Each row is followed by roughly how far along a hidden order it lies, from 0 to 15. A new part has a new order.
In the rows, 100 means zero.
131; 99; 101; 87; 101; 100; 102; 105; 100; 100; 122; 106; 90; 81; 98; 98; 74; 102; 107; 107; 94; 79; 106; 102; 106; 115; 103; 94; 110; 108; 100; 110; 88; 113; 95; 97; 100; 92; 98; 96; 91; 105; 95; 103; 127; 92; 108; 92; 100; 92; 96; 102
5
78; 101; 102; 97; 98; 121; 90; 80; 118; 93; 95; 94; 81; 98; 105; 104; 105; 84; 105; 92; 106; 126; 86; 105; 83; 111; 89; 98; 132; 103; 108; 98; 120; 82; 103; 83; 103; 91; 91; 96; 129; 86; 105; 104; 33; 93; 122; 101; 103; 89; 77; 94
13
128; 106; 102; 98; 102; 68; 111; 126; 73; 118; 111; 97; 100; 100; 98; 102; 101; 121; 94; 100; 76; 70; 125; 86; 126; 92; 117; 105; 54; 97; 89; 100; 94; 106; 92; 115; 99; 111; 108; 97; 107; 112; 96; 88; 149; 108; 78; 93; 107; 115; 114; 110
1
67; 103; 101; 102; 97; 117; 91; 77; 113; 94; 86; 96; 93; 104; 105; 106; 111; 88; 100; 92; 120; 128; 88; 104; 79; 101; 89; 103; 125; 102; 108; 99; 121; 77; 102; 95; 101; 96; 93; 96; 135; 80; 106; 102; 36; 95; 121; 105; 104; 93; 88; 94
15
51; 102; 100; 109; 96; 102; 97; 82; 103; 98; 78; 93; 109; 113; 104; 104; 125; 101; 88; 93; 130; 121; 95; 102; 90; 89; 98; 114; 104; 97; 106; 100; 117; 77; 105; 106; 99; 107; 102; 102; 129; 77; 106; 96; 42; 104; 104; 108; 105; 106; 99; 100
14
142; 75; 99; 101; 106; 102; 95; 108; 93; 98; 107; 114; 119; 105; 96; 96; 81; 101; 97; 118; 136; 74; 98; 106; 110; 103; 107; 96; 105; 102; 95; 128; 75; 123; 88; 111; 99; 84; 101; 98; 65; 123; 90; 102; 131; 93; 85; 82; 88; 97; 111; 97
4
103; 94; 100; 106; 107; 82; 115; 127; 69; 125; 98; 97; 103; 103; 94; 92; 107; 120; 102; 89; 68; 68; 126; 84; 131; 87; 102; 107; 54; 96; 86; 94; 95; 104; 87; 103; 99; 106; 109; 111; 94; 106; 108; 90; 136; 106; 80; 94; 103; 128; 116; 104
2
153; 90; 102; 82; 106; 99; 106; 119; 92; 106; 129; 96; 80; 84; 96; 96; 75; 106; 112; 104; 51; 72; 112; 93; 119; 114; 108; 91; 92; 106; 89; 97; 91; 121; 98; 87; 103; 96; 105; 99; 73; 119; 97; 100; 145; 95; 93; 87; 100; 100; 93; 104
0
68; 77; 103; 101; 95; 76; 95; 97; 88; 110; 95; 95; 137; 106; 96; 113; 88; 114; 77; 110; 138; 98; 107; 101; 100; 92; 113; 116; 99; 98; 102; 102; 98; 104; 98; 117; 96; 101; 117; 89; 110; 113; 95; 96; 111; 102; 91; 108; 107; 101; 120; 106
10
100; 109; 101; 94; 101; 119; 98; 91; 109; 92; 104; 94; 78; 99; 104; 98; 110; 90; 108; 92; 84; 112; 93; 100; 93; 109; 95; 96; 112; 103; 98; 104; 115; 87; 104; 87; 103; 100; 90; 101; 108; 86; 104; 102; 70; 97; 111; 95; 101; 97; 81; 97
9
99; 61; 100; 107; 103; 80; 94; 106; 86; 108; 92; 109; 148; 113; 90; 106; 80; 109; 85; 116; 155; 88; 107; 104; 113; 97; 108; 110; 102; 98; 93; 126; 83; 119; 83; 122; 96; 83; 115; 92; 77; 130; 95; 95; 132; 96; 84; 102; 94; 101; 129; 98
7
